[ 11  -1   2   3   5  15 -13  -1   1  -3  -8   8   7  20  -4 -12   8   4
 -16   4   4   1  -2  -1  -7  24  10  -5   4   9   5   3   9  11  -6   8
  -1  13 -16  -8   1   3   6  -4   3   9 -13  -3  -6  -8   4]  <46>.zul
[  9   2  -3  -5  10  16   1  -5   3  -7   2 -12  -4  12 -13  -1  -1  -1
 -10   0  -9 -17   5   7  -3   3   2   6   4   4   8  17   4  23 -11  -7
  -2   3  -1   0  10  -1   9   2  -5   1  -1  -2 -17 -18   0]  <46>.tir
[  3   5  -2 -15   9   8  -5  -4   3   4   2 -13  -3  12  -8 -10  -4   2
  -6   7  -6  -3   1   7   2   3   8  -5   8  -7   3  10   5   4   0  -3
  -4   7  -3   5 -14  -4   5  -5  -4   2  -8   3  -5  -6   0]  <46>.zul
[ 10   0  -1  -5   0  13  -3   0   0  -2  -1  -5  -4  12  -7  -8   3   1
 -10   5  -8  -3   4   1  -2  -1   4   0   1   0   5   5   3  12   2   2
   0   2  -6  -5   5   6   2   4  -3  -4  -2  -6  -9  -7   1]  <46>.Nutat
[  1  -1  -9  -7   0   9   5   2  -1  -3  -5   3   4  18  -6  -7   6  -5
  -9   7 -11 -15   4  -4  -4  10   0  -1   6  -1   7   7   2  17   2  -1
  -4   4  -3  -7   2   2  -1   1   1   2  -7  -3 -10  -6   1]  <46>.zul
[  7  -2   0  -8   9  12  -1   2   3  -1   1   0   1  22  -8  -7   7   2
 -12   8   0   0   3   0  -5   5  11   0   4  -4   4   8   5  13  -1  -1
   1  10  -4  -5   8   5   8  -3  -4   4  -2  -7  -8 -10   1]  <46>.zul
[  9  -2   0  -2   2   5  -7  -1  -2  -3   1  -1  10  19  -4 -10   7  -4
  -9  -2  -6 -16   0  -2  -5   8  -5   4   1  -3   7   7   0  26  -1   1
  -7   3  -9  -4  11   1  -2   6   1   2 -11   3 -10  -7   6]  <46>.tir
[  8  -1   1  -3   1   6  -3  -1   0   0  -2  -4   2  12 -10 -11   6   0
 -11   1  -5  -8   2   1  -2  10   8   3   4   1   1  11   9  15  -8  -2
   0   3  -5   0  -5   2   3   4  -2   4 -16  -3  -5 -11   4]  <46>.zul
[  0   1  -5   0   2   3   3   8   1  -2  11   1  -5   5   2   9   5  -3
  -5  -3  -1 -15   6  -7  -8   9  -1   7   5  -7  -7  -1  -1  16  -1  -7
   5   0   2  -5   7  -1   3  -7   2   0   3  -2   3   4  -5]  <47>.nen
[ 10   0  -3  -6   2  -4 -10  -1  -4  -3   2 -10  -2  17  -1  -1   2  -3
 -12   1  -7 -21  -5  -2 -42  12  -5  -4   4  -4   8   7   4  24  -5  -2
  -5  -2  -8  -6  16  -2  -6   6   4   8  -4   3 -12  -9   0]  <46>.tir
[  3   3 -16   4   1  11   6   3   1   1   5  -1   2   7  -1  13   2   1
  -1  -4  -6 -21   2  -8  -7  -5  -7  -2   4  -2   0 -10  -3  13   7  -6
  12  -5  10  -3  10   3   6  -8   6  -3  16  -8   1  -1  -5]  <47>.Dofa
[  3   6  -7  -3   1  -4   1   3   7   1   7  -5  -6   3   0   4   3   4
   3  -4  -7  -6  -1  -4  -4   2  -3   2   3  -7  -2  -6  -2   7   1  -6
   6  -4   0  -3   9  -2   1 -11  11   2   2   0   4   6   1]  <47>.nen
[  5  -1 -12   1   0  -1  -2   0   3  -1   7  -4  -6  11   2  10   6   2
  -4  -1  -7 -17   2 -11  -1   3 -17   2   3  -5   0  -3  -1  16  -4  -6
   7  -8   2  -8  19   2  -8  -1   9  -3   7  -1  -1   4  -2]  <47>.kav
[ 8  0 -5 -5  0  5  2  2  0  1  0 -3 -5 10 -5 -7  4 -3 -4  2 -7 -7  2 -1
 -1 -4 -4 -1  1 -5  5  7  5 15  3  3 -5 -1 -4 -3 -2  1 -1  2  1 -2 -3  0
 -3 -5  1]  <46>.Nutat
[ -1   5 -13   3   2   0   3   2  -1  -1   5  -5  -3   4  -5   5   1   7
  -4  -4  -3 -21   2  -7  -5   4  -4   1   1  -3  -2  -1   2  13  -2  -4
  -1   1   7   0   7  -2   1  -6   6   2   5   0  -2  -1  -4]  <47>.Dofa
[  5  -2  -9  -2   3  -8  -9   4  -2   2   8   4  -1   3   6   8   5  -7
  -6   0   4 -11   8 -12 -11  -3  -5   5   6 -12  -8  -4   0  11   3  -3
   8   0   5  -8   3   1  -1  -1   4   0   7   0   6   5  -6]  <47>.kav
[  2  -2 -13  -1   5  -1   7   6   5  -1   4   2   3   5   4  10   3  -5
  -5   0  -1 -15   6  -9  -9  -2  -5  -3   5  -6  -5  -4  -3   9  -3  -5
   7  -3   9  -7  10   4  -1  -6   3  -2  13  -2   6   4  -4]  <47>.kav
[  2   1 -13   2   1  -1   7   3   0   4   4   1   3   0   1   9   2  -5
  -2  -1   0 -15   7  -6  -8  -4  -1   4   5  -4  -5  -3   0  11  -9   0
   8  -4   8  -3   5  -1   0   0   5  -5  14  -4   6   7  -4]  <47>.kav
[ 12   3  -4 -11  -4  15   8   3   3  -2   3 -10   3  13  -9 -11   3  -5
  -8   7  -6  -8   4   2  -3   1   6   2   4  -5   3  11  11  11  -8  -3
  -1   6  -2  -2  -3   2   0   4  -4  -2   5  -5  -2  -7   1]  <46>.Nutat
[ 10  10  -4  -9  -1   4  -3   6   2   3   3  -5  -3  12  -5  -4   7  -3
  -3   4  -7  -5   2 -14  -8   3   0  -3   8 -10  -2   0   3  12   0  -3
   4   2  -2  -5  -3  -1  -1   5   7   0   3   0   0  -2  -3]  <47>.nen
[ -1   3  -3  -4  -3  -6  -2   4  -3   6   9  -6  -4   1   4   0   1  -2
   2  -1   0   0   0  -6  -3   3  -1   5   5  -3  -7   3   3  10  -8  -6
   2   4  -2   2 -11  -4  -2  -6  12   2  -4  -1   7   4   0]  <47>.nen
[ -2   1  -8   3  -2  -5  -5   2   0   7   4  -3   6  -6   5   8  -1   6
  -1  -2   4  -3   0  -7  -6  14  -4   1   3   0  -8  -3  -1   2  -6  -3
   6   0   4   4 -11  -3  -5  -3   9   2   0   1   7   8  -1]  <47>.kav
[  4  -2 -15   1   2  -5   4   4  -3  -1  -1   3   2   1   1  12   2  -1
  -3   1  -1 -10   3 -12 -10  -5  -7  -2  -4  -4   0  -7  -1   1  -3 -14
   2  -6   5  -5   8  -1  -6   3   4  -6  13  -4   4  -4  -5]  <47>.Dofa
[  9  -1 -12  -5   3  14   2   1   5  -3   6  -6   2  14  -9   7   2  -2
 -12  -2  -6 -23  -2  -3  -8   9  -5   4   6  -2   6   9   6  28 -14 -13
   3   1   4  -5  13   0   3  -3   2   1   8  -3  -7  -4  -2]  <46>.tir
[ -1   1 -12   4  -3  -7  -5   3   9  -4   9   9  -6  -1   1   3   5  -5
  -2   0   1  -7   6 -13  -7   0  -5   1   1  -7  -6  -8  -1  11   0  -1
   5  -2   7  -5   3  -3  -2  -4   4  -2   2   2   6   0  -9]  <47>.kav
[  7 -10   3  -3   1   8   9  -7   0   2   3 -18   3   2 -10  -8  -7  -1
  -3   4  -4  -1   5  10   5 -11   7   2   6  -9  -3  17   2  10  -5  -5
  -3  13   1  10  -5   0   4  -2  -5   3  -7   1  -3  -5   1]  <46>.zul
[  4   9   2 -14   7   5  -3  -7  -1   1   3  -8  -3   3  -8  -5  -6  -1
  -6   0   3  -4   5   6   2   1   8   3   8  -9  -7  17   6   8 -11  -8
   0   6   2  10  -3  -5   8   2  -8   8  -8   9  -4 -12  -3]  <46>.zul
[  5  -1  -6  -7   5   9  -6  -3  -1   1   7  -2   1  11  -9  -8  -1  -4
 -13   3  -4  -5   3   4  -4   6  14   1   4 -12  -4  13   2  12  -3  -5
  -2   6   2   2   1   1   5   2  -5   3  -9   4  -8 -12   0]  <46>.zul
[  3  -2 -14   4   2  -3  -4   1   0  -4   5  10   3   0   7  15   1  -2
  -8  -3   2  -8   5 -15  -8   5  -9  -2   2   1  -7 -11   0   7  -4  -2
  10  -3   6  -7  16   0  -1  -4   5   0   8  -2   1   8  -4]  <47>.Dofa
[  2   1  -9  -4   0   3  -2   0   2   3   7  -5  -7   9   5   2   0  -1
   1   1  -3 -10  -2 -12  -5  -5  -6  -1   1  -5   3 -11  -1   9   0  -1
   7  -8   0  -6   6   2  -5  -1   6  -2   6  -1   0   2   4]  <47>.nen
[  6   1 -16   8  -4  -1  -6   5   3  -2   9   8  -5   0   5  18  -2  -6
  -9  -5  -8 -15   3 -16 -10  -5  -8   2   2   0  -7  -8  -3   0 -12  -4
   7  -3  15  -7   3  -5  -4  -1   5  -9  13   0   3   9  -7]  <47>.kav
[ -2   3 -15  -1   8  -1  -1   8   5   2   9   3   4   9   4   3   3  -1
  -5   2  -7 -14   2 -13 -11  12  -2   2   7  -4  -5 -14   0   8   2  -6
   8  -1   7  -9   7   4   0 -13  13   2   8  -5   6   7  -3]  <47>.nen
[  7   2   0  -6   1   8   0  -2   3   3   2 -10   1  10  -6  -4   0   0
  -3 -19   0  -1   0   6   3   1   1   0   5 -11   0   9   4  13  -7  -5
  -3   5 -10   4  -5  -1  -1   2  -1   2  -1   0  -6  -7   2]  <46>.Nutat
[  8  -2   3  -4   3   8   3   1  -2   0   4  -8   6   8  -5 -10   1  -2
  -8   4  -4  -5  -3   2  -1  -2   1   5   6  -6   9  11   2  16  -4  -5
  -1   3  -5   0   5   0  -3   6  -3   2  -3  -2  -9  -7   4]  <46>.zul
[ -2   1 -13  -6   6   3  -4   7   4   0   5  -7   0   5   1   9   4   0
  -1  -3   0 -17  -1 -12 -16  15  -4  -5   4   3   1  -8   0   7  -7  -5
   7  -2   3  -7   5   1   2  -8  11  -1  21  -2   4   1  -3]  <47>.nen
[ -2   1  -4  -1   3   5  -7  -4   5   0  -3  -3   0  11  -5 -13  -4  -1
  -4   6  -7 -10 -14   1  -5   4   4  -2   4  -4   6   7  -1   6   1  -2
  -5   5  -1  -4   1   3   5  -5  -3   5  -5   2  -5  -6   0]  <46>.zul
[ -2   2 -10   0  -7  -2   0   5   0   1   1   9  -7  12   0   3  11  -4
   0  -2  -6 -17   1 -14  -8   6  -8   0   9  -3   1  -9   0   8  -1   0
   5  -3   2  -9   2   1   0  -7   7  -4   5  -1   2   2  -3]  <47>.Dofa
[-17   1 -11  -3   1   0  10   3  -1   5   4   0   1   0   1   9  -4  -3
   4   0  -1 -11   8  -7  -2  -5  -2   2   3  -5  -6   0  -4   2  -5  -2
   5  -2  10   2   2   0   0   3   3  -4   7   3   0 -10  -2]  <47>.nen
[  7   1  -1  -6   1  14  -1   3   5   1  -1  -2   1  15  -8 -10   3  -7
 -11   6  -5  -1   3  -1  -5   7   8   2   5   0   5  10  10  16  -8  -1
  -5   6   0  -7  -6   0   1   4  -4  -4  -2  -4  -4  -7   4]  <46>.zul
[  7  -1  -3   3  -1   2  -3   3   1  -6   5   1  -3  15  -3  -1   8  -3
 -13   2  -4 -20  -1  -6  -6   8  -5   2   6  -3   1   2   1  22  -1  -5
   1  -1  -9 -12  17   7   1   3   3   2   3  -4  -9  -6  -1]  <46>.tir
[-12   0 -14   6   0   0   4   3   2  10   2   5   5   4   3  11   7  -1
  -3  -3   5 -17   6 -13 -11   4  -7   0   9   0  -7  -4  -3  20  -6  -4
  11  -5   6  -5   7   2  -3  -6   7   1   7  -3   5   1  -2]  <47>.Dofa
[  4  -3 -13  -3  -3   3  -1   1  19  -6   8  -3  -9   2  -1  18   1  -4
  -2  -4 -12 -21  -2  -9 -15  -3 -12   4   4  -2   3  -5  -2   5  -8  -8
   2 -15  15 -12  14  -4  -5   8  -1  -4  17  -3  -7   2  -4]  <47>.Dofa
[  0   1 -13  -1   2   2   0   2  11   3   8  -5  -5 -15   0   9  -2  -7
  -1  -2 -10  -8   1  -9  -5   6 -17  11   3  -6  -4  -5   3   2  -7  -7
   2  -2  10  -4  -4  -3   0  -2   6  -4   4   8   3   7  -3]  <47>.kav
[ -1   0  -1  -3   0  10   2   2   5  -4   2  -3  -9  11 -13 -17   7  -3
  -6   6 -15 -16   3   0   1   4   6   2  -7   0  10  13   5  15  -3   2
  -5   2  -3  -3   3   3   4  -2  -3   1  -7  -1 -18 -11   2]  <46>.zul
[  5  -2  -4  -3   5   7  -5  -1  -3  -5  -3   3   3  16  -6   1   0   1
 -16   1  -1 -14   3   0 -10  11   2  -2 -10  -1   2   4   4  21  -3  -5
   2   3  -4  -2  18   6   3  -7   3   3  -3  -2  -9  -7  -2]  <46>.tir

[ -3   9  -3  -7  -2  -6 -12   3   7  11   3   3   0   2   2   6   8  14
   5  11   3  -4   0  -1  -1   4 -14  -6   6  -1  -3  -1   2 -38  -3 -17
   4   1   3   1  -3   4   5   0   5   1  -6  -1  -2   3  -3]  J.vik
[  3 -10  -1   4  -3   1  16  -2 -10 -18 -10   2   5 -14   0   0  -7  -8
  -2 -15  -4  -9   1   3   1  -7   1  10  -9  -1  -1   5  -7  16   3  20
  -5   9  -5   3   1  -4   3  -2  -8  -7   3   5  10 -10   0]  U.veb
[ 0  1 -2  3 -8 -1 12 -1 -3 -2 -5  2  4 -7  0 -4 -2 -7 -4 -7 -2 -3 -1  0
  0 -1  5  6 -8  0  1  1 -2  2  3  7 -5  3 -4 -1  3 -7  0  2 -6 -3  3  0
  1 -8  3]  U.veb
[ -4  10   0  -4   0   2   0   3   1 -16   2   0  -5  -5   0   3   4   9
   0   1  -5 -11  -4  -1   2   0  -6   6   1  -4   6   1  -2 -11   2   1
   3   2  -1   3 -15   3 -10  -9   1   1 -10  13   3 -11  -8]  V.Baza
[ -2   6  -1  -5  -6   2  -5   1   3  13   3   2  -3   5   1   3   9   2
   7   9  -1  -1   1   1   0   6  -5  -8   2  -1   4  -1   2 -19  -6  -7
   3   4   1   0 -12   3   3  -1   2   3  -1   0  -6   7   2]  J.kon
[ -3   5   1  -3   4   1  -4   2   2 -12   3  -3  -4   2  -3   2   4   8
  -1  -2  -4  -5  -6  -1   2  -3  -3   3   2  -4   1   0  -2  -2   5  -4
   4   0   3   0 -11   4 -15  -7   2   1 -14  10   3 -11  -6]  V.gafe
[ -1  -2   0   6   2   2  14  -1  -7 -19  -8  -2   5  -9  -2  -5 -11  -6
  -9 -14  -2  -5  -3  -2   0  -7   5   8  -8  -1  -4   3  -5  18   9  16
  -4   8  -3   3   8  -5   0  -3  -4  -4  -4   4   7 -10  -3]  U.veb
[  1   2  -2  -2  -5   0  -8   2   1  10   0   3  -3   2   4   6   3   4
   0   9   7  -2   6   1  -1  -1  -5 -12  -1  -1   0  -1   4 -41  -9 -12
   4   0   5  -1 -11   6   2   2   8  -1  -8   2  -3   2  -2]  J.vik
[  1   7  -1  -3  -4   4  -3   1   2  10   3   6  -2   4   1   4   8   1
   6   4   1   0   1   2   0   2  -3  -7   2  -2   3  -1   0 -24  -4  -8
   1   0   2  -1 -13   3  -2   0   4   2  -2   4  -1   0  -2]  J.kon
[ -1   7   0   4  -5   7  17  -2  -9 -12  -9   2   1  -9  -1  -3  -3  -7
  -8 -13  -1 -10   0   1   3  -7   3   3  -8  -2   5   3  -5   0   3  19
  -2  12  -5   2  -8  -1  -3  -8  -4  -1  -1   9   5  -9  -3]  U.veb
[  2  -2  -2  -1   1  -3  -1   0   3   1   5   4  -2   3   3   5   1   0
   4   4  -3  -3  -1   6  -1   1   0   1   2   0   2  -3   2 -17  -5  -6
   1  -8   0  -1  -6   2  -7   9   4  -5   4   4   2  -2  -2]  J.kon
[  5  -7   0   2  -7   9  16  -3  -9  -5  -4   2   2  -5   0   3   3 -17
   4  -9  -1  -9   3   0   1  -5   2  -2 -10  -2   9   0  -5   4  -6  19
  -7  10  -1   5 -13  -1  -1   2  -6  -2   8   6   2  -1   0]  U.momi
[  2  -8   0   4  -3  -3  13  -1  -5 -15  -2   1   0  -7   2  -1  -7  -7
  -2  -7  -6  -6  -2  -3   1  -2   7  11  -6   0   4  -1  -4  11   1  11
  -2  -6  -4   0  -2  -3  -8   5  -3  -7   5   5   5 -11  -2]  U.somi
[ -1  15  -2   3  -2   8   9   0  -6  -7  -6  -1   2  -7  -3   0   2  -7
   1  -7   1 -18   2  -1   3  -2  -4  -2  -2  -3   4   2   0  -8   3  22
  -5  21  -1   4   2   4   6  -5  -6   4   5   9   4   6  -4]  U.momi
[  3 -17  -1  -7   3 -10 -11   3   9  -2   7  -2   1   3  -4   6   6   7
   3  10   2  -1  -2  -1  -1   2  -2  -2  -1  -2  -3  -1   0 -18  -6 -19
   1  -9   9   0  -3   3   1  10   2  -4 -11  -3   0  -4   0]  J.vik
[  0   0   1  -4   6   3  -3   3  -1 -16  -2  -2   0  -3  -1   5   2   8
  -5  -5   2  -4  -4  -1   9 -10  -8   1   0  -5  -4   2  -5 -15   6  -8
   3   2   5   1 -13   5 -11 -10   3  -2 -23  11   7 -18  -8]  V.zegem
[  0  -6   1  -1   4   3   3   3  -2 -23   2  -4  -4  -3  -2   4   2   3
  -2  -8  -5 -10  -5  -2   2  -7  -2   7  -3  -6   4   1  -6   6   3   4
   0   1   3   1 -13   2 -15  -4   0  -5 -10  13   8 -15  -8]  V.zegem
[  5  -2  -2  -4  -5  -1  -2  -2   5  20   4  10   3   8   2   2   9  -4
  10   0   0   5   1   2  -1   4  -1  -4   3  -1  -2  -3   0 -21  -2 -14
  -1  -4   0  -2   0  -4  -3  12   4  -3  10  -3   1   1   3]  J.kon
[  0  -3   2   5  -8   0  15  -2  -7  -7  -6   3   1 -10   4  -4  -6  -8
  -3 -10  -5  -5   2  -1   1  -2   6  10  -7   2   5   3  -4  18  -3  18
  -4   5  -8   0  -2  -5   0  -1  -5  -4   7   1   2  -6   3]  U.veb
[-3 10 -1  4 -2  2  8 -1 -4 -7 -4 -2  1 -8 -1 -4 -5 -5 -4 -4 -2 -9  0 -2
  2  1  2  2 -3  0  5  1  1 10  2 21 -4 12 -3  2  8 -1  9 -4 -6  4  8  3
 -1  6 -2]  U.veb
[  6 -14  -1  -7  -8  -4  -3   0   2  16   3  10  -2   4   8   4   6   0
  14   6  -3   4   4   2  -2   3  -3   0   0   2   2  -3  -2 -13 -15 -13
   3 -10  -6  -3 -20  -4  -4   6   4  -7   6  -4   2  -1   4]  J.kon
[ -1  -3   1  -2   7  -1  -3   2   1 -17   1  -3   1  -1  -3   2   1   8
  -4  -4  -1  -2  -7  -1   0  -4  -3   8   1  -3  -3   1  -4   3   7  -6
   2  -3   3  -2  -4   4 -13  -7   2  -2 -16   7   7 -15  -5]  V.zegem
[  0   7   1   3  -3  10  13  -1  -6  -8  -6  -1   2  -5  -4  -1   5 -13
  -1  -8   0 -11   0  -1   2  -6   0  -4 -10  -4   6   1  -4  -7   3  15
  -6  17   3   2 -10   4   0  -4  -4   4  -5  10   1  -2  -2]  U.momi
